Below are the code and all the weights of a small trained network. Each question names an input and a target symbol and asks about switching units off, where a switched-off unit gives its printed mean instead of its output.

import numpy as np


def w(rows, s, z=0):
    codes = np.array(rows[::2]) - 128.0
    scale = np.full(codes.shape[1], s)
    scale[-1] = z or s
    return codes * scale


def f(y):
    return y / 2 * (1 + np.tanh(0.7978845608 * (y + 0.044715 * y**3)))


def softmax(a):
    e = np.exp(a - a.max(-1, keepdims=True))
    return e / e.sum(-1, keepdims=True)


def log_softmax(a):
    a = a - a.max(-1, keepdims=True)
    return a - np.log(np.exp(a).sum(-1, keepdims=True))


def net(x, mask):
    ids = ['ΘΛΣαβγδεζημξπτφψ'.index(c) for c in x.split()]
    T = len(ids)
    res = E[ids] + P[:T]
    r = res
    for j in range(3):
        rows = slice(4 * j, 4 * j + 4)
        q, k, v = (r @ M[0][rows].T for M in (Q, K, V))
        z = softmax(np.where(np.tri(T) > 0, q @ k.T / 4**0.5, -1e9)) @ v
        o = O[0][rows]
        res = res + np.where(mask[j], z, o[:, -1]) @ o[:, :-1]
    y = f(res @ A[0][:, :-1].T + A[0][:, -1])
    res = res + np.where(mask[3:11], y, B[0][:, -1]) @ B[0][:, :-1]
    return log_softmax(res[-1] @ U[:, :-1].T + U[:, -1])


Q, K, V, O, A, B = {}, {}, {}, {}, {}, {}
E = w([
[134,115,117],'Θ',
[206,190,111],'Λ',
[215,132,163],'Σ',
[145,74,196],'α',
[140,101,35],'β',
[142,119,116],'γ',
[151,52,125],'δ',
[136,108,123],'ε',
[28,100,31],'ζ',
[162,254,128],'η',
[79,85,212],'μ',
[103,192,186],'ξ',
[136,115,151],'π',
[132,114,168],'τ',
[162,62,31],'φ',
[145,64,119],'ψ',
],0.0067)
P = w([
[154,179,114],'0',
[53,53,192],'1',
[219,204,114],'2',
[85,7,224],'3',
[210,204,99],'4',
[90,4,230],'5',
[206,203,94],'6',
[95,6,238],'7',
[197,187,85],'8',
[98,6,236],'9',
[189,188,83],'10',
[101,3,241],'11',
[182,189,82],'12',
[96,18,231],'13',
],0.0034)
Q[0] = w([
[158,146,149],'head 0',
[148,163,140],'head 0',
[195,63,116],'head 0',
[144,196,127],'head 0',
[182,161,137],'head 1',
[148,137,2],'head 1',
[195,143,168],'head 1',
[114,88,107],'head 1',
[183,152,161],'head 2',
[109,144,148],'head 2',
[133,124,142],'head 2',
[169,87,135],'head 2',
],0.037)
K[0] = w([
[167,150,150],'head 0',
[151,150,168],'head 0',
[201,57,93],'head 0',
[138,151,206],'head 0',
[197,94,156],'head 1',
[155,51,4],'head 1',
[199,137,182],'head 1',
[94,171,91],'head 1',
[200,83,117],'head 2',
[112,108,148],'head 2',
[140,128,145],'head 2',
[185,165,148],'head 2',
],0.031)
V[0] = w([
[136,72,65],'head 0',
[198,127,189],'head 0',
[125,179,8],'head 0',
[229,136,191],'head 0',
[131,185,206],'head 1',
[118,65,38],'head 1',
[108,48,2],'head 1',
[182,123,67],'head 1',
[19,29,163],'head 2',
[159,38,197],'head 2',
[167,146,223],'head 2',
[244,77,167],'head 2',
],0.0077)
O[0] = w([
[182,99,191,91],'head 0',
[136,212,147,150],'head 0',
[210,33,83,71],'head 0',
[157,232,148,147],'head 0',
[98,171,207,210],'head 1',
[155,77,55,35],'head 1',
[174,67,29,1],'head 1',
[164,139,68,61],'head 1',
[54,10,77,156],'head 2',
[194,31,109,176],'head 2',
[199,133,215,190],'head 2',
[255,87,117,154],'head 2',
],0.0096,0.0027)
A[0] = w([
[175,143,105,156],'neuron 0',
[105,135,179,132],'neuron 1',
[164,62,138,68],'neuron 2',
[230,147,133,203],'neuron 3',
[146,253,76,116],'neuron 4',
[202,231,42,114],'neuron 5',
[153,166,36,3],'neuron 6',
[168,177,134,150],'neuron 7',
],0.017,0.004)
B[0] = w([
[193,100,172,134],'neuron 0',
[61,137,163,253],'neuron 1',
[126,70,192,148],'neuron 2',
[225,153,205,167],'neuron 3',
[193,136,3,181],'neuron 4',
[28,11,54,156],'neuron 5',
[72,237,100,142],'neuron 6',
[159,177,130,177],'neuron 7',
],0.024,0.011)
U = w([
[128,96,105,114],'Θ',
[132,92,82,56],'Λ',
[186,111,114,71],'Σ',
[183,212,214,1],'α',
[91,79,87,81],'β',
[128,91,100,130],'γ',
[182,89,187,133],'δ',
[139,101,112,146],'ε',
[62,129,70,134],'ζ',
[110,96,79,95],'η',
[44,159,206,130],'μ',
[144,232,81,189],'ξ',
[166,150,118,195],'π',
[178,199,134,201],'τ',
[87,3,141,157],'φ',
[159,86,162,135],'ψ',
],0.0044,0.0053)

Each question gives the input, a string of symbols that net reads in full, and the target symbol t.
The units are the heads (4 rows each of Q, K, V and O) and the neurons (one row each of A and B). Each row of codes is followed by its name. A weight is (code - 128) times the scale printed after its matrix; where a second scale follows, it is the last column's (O, A, B and U).
mask holds one flag per unit, heads first, then neurons. A switched-off unit (its flag False) gives its mean, the last column of its rows in O or B, instead of its output. The means were averaged over made-up inputs and are rounded, as every weight is.
A unit's drop is (log p(t) with every unit on - log p(t) with that unit switched off) / (log p(t) with every unit on - log p(t) with every unit switched off).
The circuit of an input: a set's keep is (log p(t) with only the set's units on - log p(t) with every unit switched off) / (log p(t) with every unit on - log p(t) with every unit switched off). Starting from all 11 units, units are removed one at a time, each time the one whose removal leaves the highest keep (on an exact tie, the one counted first), for as long as the keep stays at least 0.8.
units of the circuit, in order: the units of the circuit, biggest drop first
unit that matters most: the unit with the biggest drop
top k neurons: the k neurons with the biggest drops, biggest first
heads that matter: for each layer, one digit per head in row order, 1 if its drop is at least 0.15 and else 0, layers parted by /
input Σ ξ ξ Θ, target μ: unit that matters most	head 1
input τ β ξ ξ ξ, target ξ: heads that matter	110
input α ζ ξ ξ ξ Σ Λ τ π Λ ξ μ, target μ: units of the circuit, in order	(head 1; neuron 1)
input ε ξ ζ ξ ζ ζ μ π, target φ: units of the circuit, in order	(head 0; neuron 2)
input ξ Λ τ δ τ ξ ξ ξ τ π δ Σ ξ Θ, target μ: units of the circuit, in order	(neuron 4; head 1)
input ζ τ τ μ, target φ: units of the circuit, in order	(head 0; neuron 2)
input ξ ξ ε ξ α, target α: heads that matter	001
input ξ ξ ξ ξ ψ π τ ξ δ ξ ξ ε, target μ: units of the circuit, in order	(head 1; neuron 4; neuron 1)
input φ ξ Σ, target Σ: top 2 neurons	(neuron 5; neuron 3)
input π τ ξ τ γ ξ φ γ β ξ μ α α τ, target μ: heads that matter	010
input ξ ξ π Λ ξ Θ τ ζ π τ γ φ, target δ: heads that matter	110
input α Σ π ζ τ ψ, target φ: top 4 neurons	(neuron 2; neuron 7; neuron 4; neuron 6)
input ξ ξ τ, target ξ: units of the circuit, in order	(neuron 4; head 0; head 2; neuron 7)
input ψ μ τ π τ δ ξ δ τ Θ ξ δ, target μ: unit that matters most	neuron 4
input Θ τ Σ ε, target α: units of the circuit, in order	(head 2; neuron 5; neuron 3; neuron 4)
input ξ ε ξ ζ Σ ζ ξ Θ Σ ξ ξ, target ξ: top 2 neurons	(neuron 4; neuron 5)
input δ α Λ γ τ Σ δ δ, target α: top 3 neurons	(neuron 3; neuron 5; neuron 4)
input α ξ η τ ξ α Θ μ Σ, target Σ: top 4 neurons	(neuron 5; neuron 3; neuron 4; neuron 0)
input φ ζ π ε, target φ: top 2 neurons	(neuron 2; neuron 7)
input Λ π δ ξ ζ δ ξ α τ γ ξ γ, target μ: units of the circuit, in order	(neuron 4)
input δ π ζ, target ζ: top 3 neurons	(neuron 6; neuron 3; neuron 7)
input ξ τ ξ τ ξ γ ξ τ ζ, target ζ: top 2 neurons	(neuron 6; neuron 5)
input π ψ ξ Θ ξ μ, target μ: units of the circuit, in order	(neuron 1; head 1; neuron 4)
input δ τ Θ π ξ Θ δ τ μ ξ δ ζ ξ α, target μ: units of the circuit, in order	(head 1; neuron 4; neuron 1)
input τ ξ α η τ η, target ξ: top 3 neurons	(neuron 4; neuron 7; neuron 2)
input ξ π η ξ ξ ξ π ξ π, target ξ: top 3 neurons	(neuron 4; neuron 7; neuron 2)
input β Θ π ζ τ Θ τ ξ τ δ π ξ ψ α, target μ: units of the circuit, in order	(head 1; neuron 1)
input ξ δ ξ Σ, target α: units of the circuit, in order	(head 2; neuron 3; neuron 5)
input ξ τ ξ ξ π ξ ε δ τ δ ξ ε β, target ζ: unit that matters most	neuron 5
